Below are the code and all the weights of a small trained network. Each question names an input and a class and asks about switching units off, where a switched-off unit gives its printed mean instead of its output.

import numpy as np


def w(rows, s, z=0):
    codes = np.array(rows[::2]) - 128.0
    scale = np.full(codes.shape[1], s)
    scale[-1] = z or s
    return codes * scale


def f(y):
    return np.maximum(y, 0)


def log_softmax(a):
    a = a - a.max(-1, keepdims=True)
    return a - np.log(np.exp(a).sum(-1, keepdims=True))


def net(x, mask):
    res = np.array(x, float).reshape(1, 6) / 4 @ E
    y = f(res @ A[0][:, :-1].T + A[0][:, -1])
    res = res + np.where(mask, y, B[0][:, -1]) @ B[0][:, :-1]
    return log_softmax(res[-1] @ U[:, :-1].T + U[:, -1])


A, B = {}, {}
E = w([
[45,73,45,189,255,159,204,130,173,102],'x0',
[109,169,129,128,124,110,149,163,135,130],'x1',
[125,100,139,120,88,146,155,143,156,153],'x2',
[115,165,147,134,144,103,149,121,125,135],'x3',
[51,163,173,82,141,230,83,80,138,129],'x4',
[145,175,77,91,21,59,137,17,200,38],'x5',
],0.009)
A[0] = w([
[196,97,116,219,168,88,163,201,168,194,87],'neuron 0',
[254,126,213,87,64,22,62,197,58,188,126],'neuron 1',
[203,196,164,88,62,120,106,125,192,81,4],'neuron 2',
[118,68,112,145,174,159,209,181,107,163,22],'neuron 3',
[133,37,117,164,178,75,186,167,82,141,137],'neuron 4',
[164,193,162,60,33,101,83,59,162,102,63],'neuron 5',
[140,121,55,109,78,6,172,57,192,14,92],'neuron 6',
],0.0067,0.0037)
B[0] = w([
[111,147,94,137,68,96,128,103,104,113,200],'neuron 0',
[50,70,152,45,233,204,111,222,194,152,244],'neuron 1',
[128,155,101,164,56,102,107,90,37,132,192],'neuron 2',
[174,115,144,108,135,40,156,161,98,113,190],'neuron 3',
[168,108,98,151,124,47,155,81,80,105,209],'neuron 4',
[167,213,63,207,20,95,141,91,76,80,231],'neuron 5',
[57,106,214,30,207,202,126,178,180,254,247],'neuron 6',
],0.008,0.011)
U = w([
[75,74,151,151,254,136,145,168,133,155,255],'0',
[39,134,187,135,190,222,95,117,119,149,167],'1',
[188,166,36,255,73,15,140,44,58,54,49],'2',
],0.0082,0.0034)

Each question gives the input, the list of numbers given to net, and the class t.
The units are the neurons (one row each of A and B). Each row of codes is followed by its name. A weight is (code - 128) times the scale printed after its matrix; where a second scale follows, it is the last column's (A, B and U).
mask holds one flag per neuron, in row order. A switched-off neuron (its flag False) gives its mean, the last column of its row in B, instead of its output. The means were averaged over made-up inputs and are rounded, as every weight is.
A unit's drop is (log p(t) with every unit on - log p(t) with that unit switched off) / (log p(t) with every unit on - log p(t) with every unit switched off).
The circuit of an input: a set's keep is (log p(t) with only the set's units on - log p(t) with every unit switched off) / (log p(t) with every unit on - log p(t) with every unit switched off). Starting from all 7 units, units are removed one at a time, each time the one whose removal leaves the highest keep (on an exact tie, the one counted first), for as long as the keep stays at least 0.8.
circuit, biggest first: the units of the circuit, biggest drop first
most important unit: the unit with the biggest drop
k most important neurons: the k neurons with the biggest drops, biggest first
drop of u: that unit's drop, to one decimal
input [-1,-4,5,-4,6,4], class 2: circuit, biggest first : (neuron 1)
input [0,4,-4,2,3,3], class 2: 3 most important neurons : (neuron 1; neuron 5; neuron 6)
input [-7,-6,3,-8,-2,4], class 1: 2 most important neurons : (neuron 1; neuron 6)
input [-1,2,2,-5,-1,7], class 1: 2 most important neurons : (neuron 6; neuron 4)
input [-6,0,8,6,1,1], class 2: 2 most important neurons : (neuron 6; neuron 5)
input [-8,-7,6,8,-4,8], class 1: 2 most important neurons : (neuron 6; neuron 1)
input [7,-4,-1,6,0,0], class 2: 2 most important neurons : (neuron 1; neuron 6)
input [5,6,7,-2,-3,-3], class 2: circuit, biggest first : (neuron 6; neuron 1)
input [5,0,-6,-4,0,7], class 0: 2 most important neurons : (neuron 6; neuron 2)
input [-1,-6,-1,4,8,7], class 2: 2 most important neurons : (neuron 5; neuron 1)
input [-5,4,-7,-6,6,1], class 2: 2 most important neurons : (neuron 6; neuron 5)
input [-8,0,8,-4,-7,6], class 1: 2 most important neurons : (neuron 1; neuron 6)
input [-7,7,-6,-5,-6,4], class 1: drop of neuron 1 : 0.9
input [2,8,1,6,-4,7], class 0: most important unit : neuron 6
input [2,-2,-5,-1,-4,3], class 0: drop of neuron 6 : 0.2
input [-3,-6,4,2,-8,7], class 1: drop of neuron 1 : 0.0
